q_743: [-8.03 -5.69 -7.93 -4.67  7.73]
q_927: [ 1.21 -7.46  3.09 -3.79 -8.32]
q_814: [-8.57 -6.20 -8.06 -4.63  4.14]
q_626: [ 4.01 -1.40  7.07  0.39 -8.16]
q_200: [-7.96 -5.09 -7.57 -4.42  5.80]
diff q_626: [ 4.01 -1.39  7.07  0.39 -8.16] => 2, [-1.40]
diff q_814: [-8.57 -6.20 -8.07 -4.63  4.14] => 3, [-8.06]
diff q_626: [ 4.01 -1.40  7.07  0.40 -8.16] => 4, [0.39]
diff q_927: [ 1.21 -7.46  3.09 -3.78 -8.32] => 4, [-3.79]
diff q_200: [-7.96 -5.09 -7.57 -4.41  5.80] => 4, [-4.42]
diff q_927: [ 1.21 -7.47  3.09 -3.79 -8.32] => 2, [-7.46]

q_626: [ 2.84 -6.49 -6.46 -6.11  4.02 -4.34]
q_927: [-5.45  1.82 -5.27  4.31  4.99 -4.13]
q_743: [ 3.90 -3.80  4.72  1.76  6.24  3.77]
q_957: [ 2.94 -1.83 -0.79  1.24  1.81  2.97]
q_249: [-1.18 -6.57  0.22 -1.76  4.42 -5.27]
q_814: [ 6.29 -1.18  3.06 -3.06  3.24 -4.85]
q_69: [ 4.24  3.03  5.19 -4.55 -4.16  1.37]
diff q_957: [ 2.94 -1.83 -0.79  1.24  1.82  2.97] => 5, [1.81]
diff q_957: [ 2.94 -1.83 -0.79  1.24  1.81  2.98] => 6, [2.97]
diff q_814: [ 6.30 -1.18  3.06 -3.06  3.24 -4.85] => 1, [6.29]
diff q_626: [ 2.84 -6.49 -6.45 -6.11  4.02 -4.34] => 3, [-6.46]
diff q_814: [ 6.29 -1.18  3.07 -3.06  3.24 -4.85] => 3, [3.06]

q_200: [-4.79 -4.05 -4.83 -2.01 -4.22 -0.36 -2.72 -0.66 -7.20 -0.80 -3.56 -4.80
 -3.04 -2.61]
q_626: [-4.79 -4.05 -4.83 -2.01 -4.22 -0.36 -2.72 -0.66 -7.20 -0.80 -3.56 -4.80
  0.03 -3.12]
q_814: [ 1.72  3.89  0.61  2.05  0.46  2.04  1.28  1.80 -0.17  3.23  1.45  1.25
  3.23  1.98]
diff q_626: [-4.80 -4.05 -4.83 -2.01 -4.22 -0.36 -2.72 -0.66 -7.20 -0.80 -3.56 -4.80
  0.03 -3.12] => 1, [-4.79]
diff q_814: [ 1.72  3.89  0.62  2.05  0.46  2.04  1.28  1.80 -0.17  3.23  1.45  1.25
  3.23  1.98] => 3, [0.61]

q_249: [ 3.75  2.02 -2.13  5.51 -3.15  8.33 -1.44  7.99 -2.54  8.62 -3.13  8.31
  7.74  7.53  6.63]
q_202: [-4.70 -5.71 -8.04 -7.66 -8.41 -5.33 -7.66  1.80 -8.25 -9.03 -8.26  2.78
 -7.56 -2.22  3.67]
q_482: [ 3.75  2.02 -2.13  5.51 -3.15  8.33 -1.44  7.99 -2.46  8.62 -3.13  8.31
  7.74  7.53  6.63]
q_626: [ 3.75  2.02 -2.13  5.51 -3.15  8.33 -1.44  7.99 -2.46  8.62 -3.13  8.31
  7.74  4.22 -1.87]
diff q_482: [ 3.75  2.02 -2.14  5.51 -3.15  8.33 -1.44  7.99 -2.46  8.62 -3.13  8.31
  7.74  7.53  6.63] => 3, [-2.13]
diff q_249: [ 3.75  2.02 -2.13  5.51 -3.15  8.33 -1.44  7.99 -2.54  8.62 -3.13  8.31
  7.75  7.53  6.63] => 13, [7.74]
diff q_626: [ 3.75  2.02 -2.13  5.51 -3.15  8.33 -1.44  7.99 -2.46  8.62 -3.14  8.31
  7.74  4.22 -1.87] => 11, [-3.13]
diff q_482: [ 3.75  2.02 -2.13  5.51 -3.15  8.33 -1.44  7.99 -2.46  8.61 -3.13  8.31
  7.74  7.53  6.63] => 10, [8.62]

q_743: [ 6.94 -0.07  1.29 -0.32]
q_814: [-6.34 -0.84  7.94  0.27]
q_952: [ 5.74 -0.16  5.62  0.19]
q_482: [6.01 0.37 7.74 0.72]
q_202: [-6.34 -0.84 -7.97  0.27]
q_626: [-5.51  0.20 -4.15 -0.11]
q_249: [6.01 0.37 1.90 0.72]
diff q_814: [-6.34 -0.85  7.94  0.27] => 2, [-0.84]
diff q_249: [6.00 0.37 1.90 0.72] => 1, [6.01]

q_952: [-3.63 -3.18 -3.53  2.06 -1.42  3.79]
q_69: [-7.21 -8.70 -0.22 -4.14 -6.40  3.76]
q_743: [-7.21 -8.70 -0.22  4.19 -6.40  3.76]
diff q_69: [-7.21 -8.70 -0.22 -4.14 -6.39  3.76] => 5, [-6.40]
diff q_743: [-7.21 -8.70 -0.22  4.18 -6.40  3.76] => 4, [4.19]
diff q_743: [-7.22 -8.70 -0.22  4.19 -6.40  3.76] => 1, [-7.21]

q_743: [ 0.43  0.03 -5.03 -0.85 -1.39 -1.14  0.72 -2.81 -4.40 -2.05  2.05  1.73
  0.82 -1.55  0.73  2.10 -3.55 -2.97 -0.60  0.32  0.48  4.74  3.38  3.17
  0.33  3.96 -0.11  4.14 -0.12  0.69  4.48 -4.37  0.16 -3.24  1.48 -3.94
 -0.42  2.36  5.17  1.59  1.81 -5.01 -1.12  0.32  1.83  3.38  0.48  0.14
 -0.85  4.02  2.08 -3.33 -1.16  0.34  5.44  3.05  3.91  4.08  1.44 -2.05
 -2.06  0.83 -5.36]
q_957: [ 0.43  0.03 -5.03 -0.85 -1.39 -1.14  0.72 -2.81 -4.40 -2.05  2.05  1.73
  0.82 -1.55  0.73  2.10 -3.55 -2.97 -0.60  0.32  0.48  4.74  3.38  3.17
  0.33  3.96 -0.11  4.14 -0.12  0.69  4.48 -4.37  0.16 -3.24  1.48 -3.94
 -0.42  2.36  5.17  1.59  1.81 -5.01 -1.12  0.32  1.83  3.38  4.82 -0.78
  2.39 -4.33 -3.83 -6.45 -1.46 -3.41 -0.19 -1.11  2.64  0.27  2.40 -0.16
 -1.21 -2.03 -2.83]
q_952: [ 0.05 -1.42 -5.18  2.89 -2.56 -1.91  0.83 -3.87 -3.39 -2.82  2.50 -0.66
  1.57 -1.47 -0.50  1.80 -3.09 -1.55  0.87  4.02 -0.45  0.36  1.60  2.65
  1.63  3.54 -0.08  6.87 -0.81 -0.16  0.07 -2.76 -1.84 -1.32  0.91 -3.66
  0.16  2.99  2.94  0.69  0.85 -5.09 -0.60  3.00 -0.19  2.84  5.24 -0.18
  0.46 -3.02 -3.70 -7.64 -1.94 -3.14 -1.48 -2.85  1.20 -0.07  0.36  1.11
 -0.75 -1.56 -0.63]
diff q_743: [ 0.43  0.03 -5.03 -0.85 -1.40 -1.14  0.72 -2.81 -4.40 -2.05  2.05  1.73
  0.82 -1.55  0.73  2.10 -3.55 -2.97 -0.60  0.32  0.48  4.74  3.38  3.17
  0.33  3.96 -0.11  4.14 -0.12  0.69  4.48 -4.37  0.16 -3.24  1.48 -3.94
 -0.42  2.36  5.17  1.59  1.81 -5.01 -1.12  0.32  1.83  3.38  0.48  0.14
 -0.85  4.02  2.08 -3.33 -1.16  0.34  5.44  3.05  3.91  4.08  1.44 -2.05
 -2.06  0.83 -5.36] => 5, [-1.39]
diff q_952: [ 0.05 -1.42 -5.18  2.89 -2.56 -1.91  0.83 -3.87 -3.39 -2.82  2.50 -0.66
  1.57 -1.47 -0.50  1.80 -3.09 -1.55  0.87  4.02 -0.45  0.36  1.59  2.65
  1.63  3.54 -0.08  6.87 -0.81 -0.16  0.07 -2.76 -1.84 -1.32  0.91 -3.66
  0.16  2.99  2.94  0.69  0.85 -5.09 -0.60  3.00 -0.19  2.84  5.24 -0.18
  0.46 -3.02 -3.70 -7.64 -1.94 -3.14 -1.48 -2.85  1.20 -0.07  0.36  1.11
 -0.75 -1.56 -0.63] => 23, [1.60]
diff q_743: [ 0.43  0.03 -5.03 -0.85 -1.39 -1.14  0.72 -2.81 -4.40 -2.05  2.05  1.73
  0.82 -1.55  0.73  2.10 -3.55 -2.97 -0.60  0.32  0.48  4.74  3.38  3.17
  0.33  3.96 -0.11  4.13 -0.12  0.69  4.48 -4.37  0.16 -3.24  1.48 -3.94
 -0.42  2.36  5.17  1.59  1.81 -5.01 -1.12  0.32  1.83  3.38  0.48  0.14
 -0.85  4.02  2.08 -3.33 -1.16  0.34  5.44  3.05  3.91  4.08  1.44 -2.05
 -2.06  0.83 -5.36] => 28, [4.14]

